[[-3.01  0.00  0.46]
 [-3.43 -3.35 -0.20]
 [ 0.00  1.53  1.14]
 [-3.23  3.33 -2.67]
 [-2.86  0.00 -0.86]
 [ 0.00  3.01  0.53]
 [-3.41  3.38  0.71]
 [ 0.00  0.44 -5.52]
 [-2.96  0.00 -2.71]]
:
[[ 0.00  0.46 -3.01]
 [-3.35 -0.20 -3.43]
 [ 1.53  1.14  0.00]
 [ 3.33 -2.67 -3.23]
 [ 0.00 -0.86 -2.86]
 [ 3.01  0.53  0.00]
 [ 3.38  0.71 -3.41]
 [ 0.44 -5.52  0.00]
 [ 0.00 -2.71 -2.96]]

[[-1.60  5.49]
 [-1.26 -2.46]
 [ 4.58 -2.85]
 [-0.23  3.50]
 [ 0.12  2.31]
 [-2.97  3.50]
 [-3.32  2.31]
 [ 0.46  2.31]
 [ 1.15  1.12]]
:
[[ 5.49 -1.60]
 [-2.46 -1.26]
 [-2.85  4.58]
 [ 3.50 -0.23]
 [ 2.31  0.12]
 [ 3.50 -2.97]
 [ 2.31 -3.32]
 [ 2.31  0.46]
 [ 1.12  1.15]]

[[ 0.46  0.31  0.16 -0.07  0.38  5.64  0.28 -0.22  0.38  0.11 -0.01 -0.18
  -0.33]
 [-0.16  0.02  0.32  0.09  0.12 -0.22  5.52 -0.09 -0.60 -0.16 -0.03  0.09
   0.17]
 [ 0.37  0.58 -0.16 -0.17  0.46  4.19  0.07  0.06  0.11  1.53 -0.03 -0.52
  -0.27]
 [ 0.43  0.36  0.01  0.27  0.70  5.16 -0.37 -0.27  0.16 -0.53 -0.45 -0.44
   0.39]
 [-0.43  0.71  0.21  0.00 -0.77 -0.18  3.21 -0.17  0.12  1.29 -0.70 -0.12
   0.09]]
:
[[ 0.31  0.16 -0.07  0.38  5.64  0.28 -0.22  0.38  0.11 -0.01 -0.18 -0.33
   0.46]
 [ 0.02  0.32  0.09  0.12 -0.22  5.52 -0.09 -0.60 -0.16 -0.03  0.09  0.17
  -0.16]
 [ 0.58 -0.16 -0.17  0.46  4.19  0.07  0.06  0.11  1.53 -0.03 -0.52 -0.27
   0.37]
 [ 0.36  0.01  0.27  0.70  5.16 -0.37 -0.27  0.16 -0.53 -0.45 -0.44  0.39
   0.43]
 [ 0.71  0.21  0.00 -0.77 -0.18  3.21 -0.17  0.12  1.29 -0.70 -0.12  0.09
  -0.43]]

[[-1.56  0.78 -0.43  3.87  5.97]
 [-0.15  0.05  0.31  1.66  1.32]
 [-3.78 -5.83 -0.28  0.15 -2.90]
 [ 1.88  4.19 -2.58 -0.50  5.34]
 [-3.58 -6.51  2.56  1.88 -5.26]
 [-0.28  1.46 -0.49  3.22  5.19]
 [ 0.57  2.00 -2.64 -0.59  3.99]
 [ 1.96  0.86  1.36 -1.74 -3.61]]
:
[[ 0.78 -0.43  3.87  5.97 -1.56]
 [ 0.05  0.31  1.66  1.32 -0.15]
 [-5.83 -0.28  0.15 -2.90 -3.78]
 [ 4.19 -2.58 -0.50  5.34  1.88]
 [-6.51  2.56  1.88 -5.26 -3.58]
 [ 1.46 -0.49  3.22  5.19 -0.28]
 [ 2.00 -2.64 -0.59  3.99  0.57]
 [ 0.86  1.36 -1.74 -3.61  1.96]]

[[-0.89 -0.91 -0.51 -0.20  5.02]
 [ 1.37  0.69 -0.02 -0.16  3.72]
 [-2.25  1.19  0.57 -0.43 -3.39]
 [ 1.70 -0.18  0.32  1.15  1.93]
 [ 0.52  0.09  0.27 -1.67  1.19]
 [ 1.59  0.35  0.09  4.25  3.46]
 [-1.88  0.59  0.21  0.47 -0.30]
 [-0.06  0.54  0.40  1.21  1.33]
 [-0.09  0.55  0.54 -3.00  2.50]
 [ 1.86 -0.32 -0.74  0.52  1.56]
 [-1.54  1.26  0.39  1.06 -4.70]]
:
[[-0.91 -0.51 -0.20  5.02 -0.89]
 [ 0.69 -0.02 -0.16  3.72  1.37]
 [ 1.19  0.57 -0.43 -3.39 -2.25]
 [-0.18  0.32  1.15  1.93  1.70]
 [ 0.09  0.27 -1.67  1.19  0.52]
 [ 0.35  0.09  4.25  3.46  1.59]
 [ 0.59  0.21  0.47 -0.30 -1.88]
 [ 0.54  0.40  1.21  1.33 -0.06]
 [ 0.55  0.54 -3.00  2.50 -0.09]
 [-0.32 -0.74  0.52  1.56  1.86]
 [ 1.26  0.39  1.06 -4.70 -1.54]]

[[ 2.73 -1.63 -1.31  0.80 -4.53 -0.39 -4.51 -0.57 -4.34  1.36 -0.33 -2.56]
 [ 0.16  2.29  2.45  5.85  5.08 -0.38 -3.83  1.67 -1.24  0.99  4.06 -2.53]]
:
[[-1.63 -1.31  0.80 -4.53 -0.39 -4.51 -0.57 -4.34  1.36 -0.33 -2.56  2.73]
 [ 2.29  2.45  5.85  5.08 -0.38 -3.83  1.67 -1.24  0.99  4.06 -2.53  0.16]]
